After every row comes roughly how far along a hidden order it lies, from 0 to 10.
In the rows, 100 means zero.
[105 107  42  66 116 121 107 115  93 123 137 138 125  95  90  87 153 120
  94  63  71  96  68  52 110 113  97  78 102  63  95  75 110 125 108 117
 108  88 107 123  38 109 111 118  83  78  87 103 101  48  93 119 148 108
 106  84 114 117 117 112  83 106  93 101 113  86  99 122 113]  7
[111  96 105  94  99 103 105 103 119  98  95  99  93  89  79 100 104 108
 107 118  91  94  80  76  96 107 106  93  83 101 102 103 105  72  93 106
 107  98  85  97 117 104 115 104 117 109  83 124  88  86 101  90 161  92
  93  97  96  88  95 116 117 107  94 103  97  86  93 112 141]  0
[112 101 106  72 106 101 112 107 115 119 125 131 113  81  79 103  95 100
 109  57  96 120  94  72 131 119  98  82 106  70  94  85 126  78  96  97
 111  96 102 124  98  85 137 112  98  81  87 105 103  71  77 122 141 102
 109 103 103 122 101  85 117 117  76 104  93  79  94 104 130]  5
[107 105 119 107  88 125 109  87 108 132  72 122  96  79 124  64 116  92
 117  47  92 102 104  91  71 104 100 114  81 130  85 105 127  68  72 108
 117 101 103 116 161 103 124  92  82  96 103 108 116  31  91 115 137  88
 103 101  91 111 100  75 109 124  94  97  98  71 121  96 187]  1
[105 100 104  74  97 100 100  91 105 135 117 116 104  87  87 106 104 105
  89 102  96  87  99 104 102 100  98  96 108  76 117 130 102 104 124  88
 106 111 107  87 102  99 121  95  99 108  83  90  96  84  90 118 106  88
 110  84  86 116  92 112  92  96  98  97  97 117  90 118 118]  7
[104 101  91 111  91 115 105 109 104 109  97 103 105 100 106  83 112 105
 108 104  99 104 105  93  98 101 100 108  81  91  81  98 118  98  96 103
 114 100 102  95 111 108 121 109 117 126  89 105 102  71  95  99 111  89
 103  93  84  97 104  74  94 115  97 101  99  67  98  81 131]  6
[111 105  70  76 110 121 105 109 102 119 132 129 115  93  79  92 142 120
  99  74  80  94  65  56 111 113 101  83 103  71  94  77 107 118 111 115
 108  91  96 126  61 101 109 115  95  85  87 115  99  55  85 116 165 101
 104  82 108 110 108 111  97 105  83 103 107  88  91 124 123]  4
[103  99  93  83 101 116  99  99 115 111 105 104  91  78  64 103  99 111
  93 113  86  88  95  92 100 104  97 102 102  71  99 123  99 100 107  97
  95 107 103  93  87 106 115  93  90  91  83  93  86  96 109  98 140  88
 103  90  94  99 110 119  98 101  95 100  97 112  99 110 126]  6
[109  99  79 101  98 114  98 113 110  98 101 103  98  98  63  95 106 114
 102 120  87 104  95  80 119 100  99 111 101  64  72 100 111 125 113 102
 103  97  96  88  81  97 116 118 113 125  76  96 103  82  98 106  98  79
 107  86  72  93 115  99  94 105  85 106  97  63  85  80 135]  10
[104 100  97  69 105 137  93  92 117 107 113 111  85  73  27 108  99 112
  87 107  75  87  91  95 102 105  92 101 121  92  85 143 102 126 112 101
  86 105 108  94  62  99 107  93  68  80  77  77  87  80 112 113 135  79
 109  90  82 111 131 139  90 100  88 101  95 128 100 113 137]  10
[104 102  73  76 102 127  97 105 111 110 114 113  93  83  54  99 110 117
  93 104  86  90  84  84 109 104  94 101 108  85  82 118 109 123 110 105
  94  97 106  95  65 105 107 100  81  94  78  84  90  82 103 106 129  86
 106  84  92 106 129 125  89 102  93 100  96  97  97 104 127]  9
[106 107  43  64 116 118 106 116  96 126 135 133 123  99  86  86 147 125
  92  66  65  90  70  54 110 111  98  77 106  65  95  72 113 141 111 119
 107  91 108 124  32 111 109 119  87  76  88 105 101  45  88 120 148 109
 106  84 115 112 114 118  86 105  91 101 110  85  98 126 116]  7
[108  96  83 111  95 116 103 118 100 102  93  98 104 106  95  86 107 113
 105 117  96 105 100  85 107 103 100 106  87  79  74  89 121 114 100 103
 113  97  96  88 112 109 120 119 124 130  78 102  99  73  95 100 114  89
 105  89  89  93 120  74  94 102  92 102  97  61  94  76 124]  8
[116 100 120  75 108 116 107 100 125 117 124 124 102  78  56 108  84  92
 106  63  90 113  97  83 128 115  95  89 114  79  82 113 125  74 105  95
 104  98 103 121  98  82 134 108  96  85  84  96 102  77  84 114 132  91
 109 100  91 121 110  98 119 119  75 101  88  88  90 104 131]  6
[109  99  95  74 105 123  98  93 124 117 118 112  90  75  43 108  95 108
  96 104  74  95  78  88 104 108  97 100 112  85  83 127 106 103 108  99
  91 104  96 109  91  92 121  96  83  90  80  90  90  82  99 105 144  85
 105  87  83 110 122 118 107 106  84 101  92 108  93 111 139]  7
[104  99 104  77  99 108 102  93 103 133 119 111 104  87  90 112 103 108
  91  94  97  91  97 103 101 103 100  92 101  60 110 123 102 106 126  88
 107 111 103  98  84  99 115 103 104 113  78  92 101  82  92 112 126  89
 109  90  83 115  92 113  95  97  96  96  96 116  89 113 105]  7
[110 103  80  72 100 102 107  97  96 145 136 130 121  97  95 100 128 116
  93  70  88 100  73  80 105 109 104  84  96  41 120  89 110 108 134  93
 117 105  96 120  75  91 114 116  99 108  78 106 110  57  75 127 119  91
 110  84  95 119  92  83  97  98  88  95 100  97  79 120  97]  5
